Here is a tiny trained network, its code and every weight. The questions are about switching its units off for an input and a class, where a switched-off unit gives its printed mean instead of its output.

import numpy as np


def w(rows, s, z=0):
    codes = np.array(rows[::2]) - 128.0
    scale = np.full(codes.shape[1], s)
    scale[-1] = z or s
    return codes * scale


def norm(h):
    return h / np.sqrt((h * h).mean(-1, keepdims=True) + 1e-5)


def f(y):
    return np.maximum(y, 0)


def log_softmax(a):
    a = a - a.max(-1, keepdims=True)
    return a - np.log(np.exp(a).sum(-1, keepdims=True))


def net(x, mask):
    res = np.array(x, float).reshape(1, 6) / 4 @ E
    u = 0
    for l in range(2):
        y = f(norm(res) @ A[l][:, :-1].T + A[l][:, -1])
        res = res + np.where(mask[u : u + 16], y, B[l][:, -1]) @ B[l][:, :-1]
        u += 16
    return log_softmax(norm(res)[-1] @ U[:, :-1].T + U[:, -1])


A, B = {}, {}
E = w([
[152,69,82,109,112,94,92,82,147,122,121,210],'x0',
[131,145,114,226,206,35,149,119,163,177,105,114],'x1',
[199,113,75,84,105,151,233,149,105,130,35,156],'x2',
[72,45,122,135,35,2,175,189,92,101,160,50],'x3',
[99,163,205,167,75,140,134,186,142,88,110,227],'x4',
[235,212,110,159,53,104,119,107,116,113,136,93],'x5',
],0.0072)
A[0] = w([
[172,105,119,88,106,164,185,146,82,123,113,145,147],'0.n1',
[127,130,139,118,141,124,7,110,72,125,209,105,4],'0.n2',
[153,66,106,152,104,91,78,56,122,142,124,195,74],'0.n3',
[53,152,150,172,98,58,37,127,134,143,182,120,27],'0.n4',
[71,82,112,85,1,171,99,160,100,123,143,86,117],'0.n5',
[188,184,100,171,51,78,122,127,150,104,173,99,73],'0.n6',
[143,94,87,60,143,102,123,77,133,174,166,24,28],'0.n7',
[75,173,171,168,128,180,207,150,106,154,131,5,73],'0.n8',
[133,66,128,122,59,67,194,168,137,115,91,81,44],'0.n9',
[80,172,187,151,34,76,158,171,161,150,135,220,112],'0.n10',
[136,160,119,158,149,86,118,136,120,137,117,154,92],'0.n11',
[133,65,108,124,79,65,112,105,142,135,137,165,126],'0.n12',
[15,44,112,141,179,139,182,160,151,112,154,144,99],'0.n13',
[137,94,92,116,118,106,102,89,126,159,137,135,82],'0.n14',
[78,132,99,214,147,27,168,147,141,143,89,109,111],'0.n15',
[142,131,83,127,135,77,220,141,106,144,66,146,84],'0.n16',
],0.0095,0.0034)
B[0] = w([
[91,114,152,145,86,123,106,100,231,112,110,107,232],'0.n1',
[108,121,120,146,83,123,166,99,218,127,107,101,212],'0.n2',
[136,190,129,93,131,92,118,224,159,113,117,155,190],'0.n3',
[95,95,132,162,64,140,212,153,189,118,123,88,216],'0.n4',
[198,104,182,92,182,141,133,74,130,131,215,161,254],'0.n5',
[99,99,181,82,102,93,49,113,83,213,43,128,228],'0.n6',
[139,65,105,196,164,161,94,126,66,47,91,125,230],'0.n7',
[152,155,65,65,117,43,109,206,175,68,105,202,238],'0.n8',
[45,251,99,174,170,151,195,111,87,156,155,81,237],'0.n9',
[156,68,52,162,178,138,94,109,79,45,90,76,233],'0.n10',
[179,117,158,111,131,160,118,104,140,105,159,159,163],'0.n11',
[134,185,102,100,141,82,138,193,137,104,134,128,189],'0.n12',
[135,133,155,107,88,80,70,115,94,188,45,89,233],'0.n13',
[131,143,130,112,136,115,124,150,120,55,97,143,169],'0.n14',
[214,79,189,68,163,163,127,65,130,121,230,170,231],'0.n15',
[110,66,173,158,80,146,144,143,216,122,117,106,221],'0.n16',
],0.012,0.0071)
A[1] = w([
[122,93,136,116,145,123,141,137,158,110,123,124,128],'1.n1',
[118,133,102,80,95,171,205,140,97,121,90,116,103],'1.n2',
[64,81,153,106,122,116,112,152,81,221,91,159,126],'1.n3',
[133,117,137,78,107,181,106,101,108,124,203,166,30],'1.n4',
[160,148,134,143,28,94,95,108,52,206,94,134,47],'1.n5',
[165,106,148,186,170,104,160,130,117,189,157,185,116],'1.n6',
[109,87,142,140,107,78,159,124,85,132,177,151,121],'1.n7',
[148,74,34,174,143,153,110,141,63,104,103,108,18],'1.n8',
[100,114,113,154,106,133,146,129,182,155,154,81,101],'1.n9',
[117,154,74,94,107,114,131,253,108,114,140,176,79],'1.n10',
[172,109,142,127,119,154,109,147,158,123,98,154,144],'1.n11',
[120,100,150,185,108,149,155,162,58,79,96,182,67],'1.n12',
[59,137,124,189,105,105,79,115,147,128,176,152,117],'1.n13',
[127,73,101,142,58,154,244,147,129,167,90,150,4],'1.n14',
[87,141,115,148,97,96,176,150,52,158,175,117,38],'1.n15',
[93,207,86,181,164,196,122,102,125,201,114,200,81],'1.n16',
],0.014,0.0021)
B[1] = w([
[161,201,113,177,63,161,97,126,90,162,113,158,221],'1.n1',
[152,68,131,144,136,102,70,158,185,157,136,133,151],'1.n2',
[174,107,148,65,76,133,126,126,54,110,41,80,162],'1.n3',
[194,113,164,157,170,82,119,111,163,188,165,137,168],'1.n4',
[118,79,145,44,141,169,119,132,47,154,35,111,169],'1.n5',
[158,95,172,97,109,120,55,80,170,121,203,140,148],'1.n6',
[98,186,92,92,199,201,133,118,152,166,110,148,167],'1.n7',
[91,117,131,221,159,169,63,185,92,108,161,149,191],'1.n8',
[121,96,124,144,77,153,186,129,129,142,123,181,192],'1.n9',
[131,161,95,109,149,35,154,150,128,128,112,206,173],'1.n10',
[71,130,133,127,153,105,189,129,78,141,184,91,254],'1.n11',
[128,81,83,224,161,133,21,133,117,132,143,113,152],'1.n12',
[139,79,88,149,79,150,139,171,162,121,102,130,148],'1.n13',
[98,97,112,150,9,151,113,131,193,111,144,109,163],'1.n14',
[97,189,56,94,176,200,179,127,114,120,144,94,144],'1.n15',
[93,182,45,90,163,165,203,134,97,100,156,40,158],'1.n16',
],0.014,0.009)
U = w([
[106,79,137,181,10,158,146,134,197,121,102,114,163],'0',
[123,92,105,211,176,146,39,155,75,64,127,108,158],'1',
[89,198,88,79,176,167,195,116,99,126,145,79,177],'2',
[136,91,180,52,105,103,81,125,51,148,21,95,141],'3',
[193,117,205,108,156,107,106,75,161,139,211,154,140],'4',
[133,165,95,99,127,26,115,195,139,82,91,188,116],'5',
[106,140,158,164,99,104,155,110,66,137,115,181,74],'6',
[83,171,186,175,137,118,124,90,97,168,92,191,1],'7',
],0.013,0.0057)

Each question gives the input, the list of numbers given to net, and the class t.
The units are the neurons (one row each of A and B). Each row of codes is followed by its name. A weight is (code - 128) times the scale printed after its matrix; where a second scale follows, it is the last column's (A, B and U).
mask holds one flag per neuron, layer by layer. A switched-off neuron (its flag False) gives its mean, the last column of its row in B, instead of its output. The means were averaged over made-up inputs and are rounded, as every weight is.
A unit's drop is (log p(t) with every unit on - log p(t) with that unit switched off) / (log p(t) with every unit on - log p(t) with every unit switched off).
The circuit of an input: a set's keep is (log p(t) with only the set's units on - log p(t) with every unit switched off) / (log p(t) with every unit on - log p(t) with every unit switched off). Starting from the 12 units with the biggest drops (on a tie, the unit counted first), units are removed one at a time, each time the one whose removal leaves the highest keep (on an exact tie, the one counted first), for as long as the keep stays at least 0.8.
circuit, biggest first: the units of the circuit, biggest drop first
unit that matters most: the unit with the biggest drop
top k neurons: the k neurons with the biggest drops, biggest first
k most important neurons of layer l: the k neurons of layer l with the biggest drops, biggest first
input [3,-6,5,-6,2,2], class 2: top 4 neurons : (0.n4; 0.n16; 0.n15; 0.n2)
input [-8,2,6,8,-8,-7], class 1: circuit, biggest first : (0.n7)
input [5,-6,-6,-6,-1,8], class 3: circuit, biggest first : (0.n6; 1.n5)
input [-2,-6,-4,3,-2,-7], class 3: top 2 neurons : (0.n13; 0.n15)
input [-4,-6,-2,5,7,-1], class 1: 2 most important neurons of layer 0 : (0.n10; 0.n15)
input [2,3,-7,-7,-3,-5], class 0: circuit, biggest first : (0.n2; 1.n13)
input [-6,-8,0,-3,-3,-8], class 3: top 4 neurons : (0.n13; 0.n15; 1.n3; 0.n11)
input [2,-8,-1,-8,6,-1], class 2: top 2 neurons : (1.n16; 0.n15)
input [-8,-6,6,1,0,-4], class 5: top 2 neurons : (0.n8; 0.n15)
input [-2,-2,5,-6,6,7], class 3: circuit, biggest first : (1.n5; 0.n6; 0.n5)
input [6,8,6,4,-8,-2], class 1: top 3 neurons : (0.n7; 0.n5; 0.n14)
input [7,-8,0,4,-8,-7], class 1: top 4 neurons : (0.n7; 0.n6; 0.n15; 0.n8)
input [-4,-3,-6,6,-6,5], class 0: top 3 neurons : (0.n2; 0.n4; 0.n10)
input [0,5,-6,5,-7,-8], class 3: top 3 neurons : (0.n13; 0.n10; 1.n3)
input [-3,-5,3,3,-2,-2], class 4: circuit, biggest first : (0.n5)
input [6,-6,4,-2,-7,-5], class 1: top 3 neurons : (0.n7; 0.n8; 0.n15)
input [5,6,2,-8,-3,0], class 2: top 4 neurons : (1.n16; 0.n8; 0.n15; 0.n5)
input [6,-2,6,-7,-1,-4], class 2: 2 most important neurons of layer 0 : (0.n4; 0.n8)
input [-6,-4,6,-4,-1,4], class 0: top 2 neurons : (0.n1; 0.n3)
input [2,6,0,2,5,6], class 3: circuit, biggest first : (0.n6)
input [-4,-4,2,-8,8,-2], class 1: top 3 neurons : (1.n12; 0.n9; 0.n10)
input [-1,-8,-2,-7,-1,-8], class 3: top 4 neurons : (1.n3; 0.n9; 0.n15; 0.n13)
input [8,2,7,-1,-8,5], class 1: 2 most important neurons of layer 0 : (0.n7; 0.n8)
input [-8,-3,-5,-4,-7,-1], class 5: 2 most important neurons of layer 0 : (0.n8; 0.n10)
input [2,4,-3,7,-6,-1], class 2: 2 most important neurons of layer 0 : (0.n9; 0.n10)
input [-8,4,6,-5,4,2], class 5: 3 most important neurons of layer 0 : (0.n8; 0.n4; 0.n2)
input [2,1,1,-2,2,4], class 3: unit that matters most : 0.n6
input [-1,-3,-5,-3,-2,-4], class 0: 2 most important neurons of layer 0 : (0.n2; 0.n6)
